Below is a small trained network, with its code and all its weights. Each question gives an input and a class and asks what happens when units are switched off, that is, made to give their printed mean instead of their output.

import numpy as np


def w(rows, s, z=0):
    codes = np.array(rows[::2]) - 128.0
    scale = np.full(codes.shape[1], s)
    scale[-1] = z or s
    return codes * scale


def f(y):
    return np.maximum(y, 0)


def log_softmax(a):
    a = a - a.max(-1, keepdims=True)
    return a - np.log(np.exp(a).sum(-1, keepdims=True))


def net(x, mask):
    res = np.array(x, float).reshape(1, 3) / 4 @ E
    y = f(res @ A[0][:, :-1].T + A[0][:, -1])
    res = res + np.where(mask, y, B[0][:, -1]) @ B[0][:, :-1]
    return log_softmax(res[-1] @ U[:, :-1].T + U[:, -1])


A, B = {}, {}
E = w([
[136,201,140,82,42,166],'x0',
[143,100,72,150,41,112],'x1',
[108,92,44,8,132,131],'x2',
],0.016)
A[0] = w([
[118,7,87,117,135,86,201],'n1',
[107,124,172,208,133,119,255],'n2',
[121,133,101,73,116,149,77],'n3',
[151,158,129,75,157,131,168],'n4',
[180,156,203,142,12,155,159],'n5',
[155,141,166,207,155,106,151],'n6',
[114,168,52,76,89,133,172],'n7',
[148,65,103,157,109,79,205],'n8',
],0.016,0.005)
B[0] = w([
[104,146,78,68,154,78,253],'n1',
[209,180,121,166,182,143,243],'n2',
[152,100,148,173,56,160,194],'n3',
[94,96,136,96,106,119,180],'n4',
[98,249,112,101,125,72,250],'n5',
[119,146,131,175,147,150,236],'n6',
[96,73,71,178,79,184,243],'n7',
[140,179,114,118,115,147,211],'n8',
],0.015,0.018)
U = w([
[115,159,97,43,138,68,174],'0',
[132,75,193,102,109,130,5],'1',
[145,158,120,249,128,129,149],'2',
[116,77,72,134,115,192,145],'3',
[131,87,138,136,193,132,164],'4',
],0.019,0.0027)

Each question gives the input, the list of numbers given to net, and the class t.
The units are the neurons (one row each of A and B). Each row of codes is followed by its name. A weight is (code - 128) times the scale printed after its matrix; where a second scale follows, it is the last column's (A, B and U).
mask holds one flag per neuron, in row order. A switched-off neuron (its flag False) gives its mean, the last column of its row in B, instead of its output. The means were averaged over made-up inputs and are rounded, as every weight is.
A unit's drop is (log p(t) with every unit on - log p(t) with that unit switched off) / (log p(t) with every unit on - log p(t) with every unit switched off).
The circuit of an input: a set's keep is (log p(t) with only the set's units on - log p(t) with every unit switched off) / (log p(t) with every unit on - log p(t) with every unit switched off). Starting from all 8 units, units are removed one at a time, each time the one whose removal leaves the highest keep (on an exact tie, the one counted first), for as long as the keep stays at least 0.8.
circuit, biggest first: the units of the circuit, biggest drop first
unit that matters most: the unit with the biggest drop
k most important neurons: the k neurons with the biggest drops, biggest first
drop when u is switched off: that unit's drop, to one decimal
input [8,8,3], class 3: 3 most important neurons : (n7, n2, n6)
input [1,6,1], class 0: unit that matters most : n6
input [-6,-8,0], class 4: circuit, biggest first : (n5, n7)
input [0,-5,3], class 3: 2 most important neurons : (n5, n1)
input [-3,-3,8], class 3: 3 most important neurons : (n5, n7, n3)
input [6,4,3], class 3: 2 most important neurons : (n7, n2)
input [7,2,0], class 0: 2 most important neurons : (n5, n2)
input [0,7,1], class 0: 2 most important neurons : (n1, n6)
input [8,3,-2], class 0: drop when n5 is switched off : 2.5
input [8,-2,-2], class 0: drop when n5 is switched off : 0.4
input [-4,-1,1], class 0: drop when n7 is switched off : 0.1
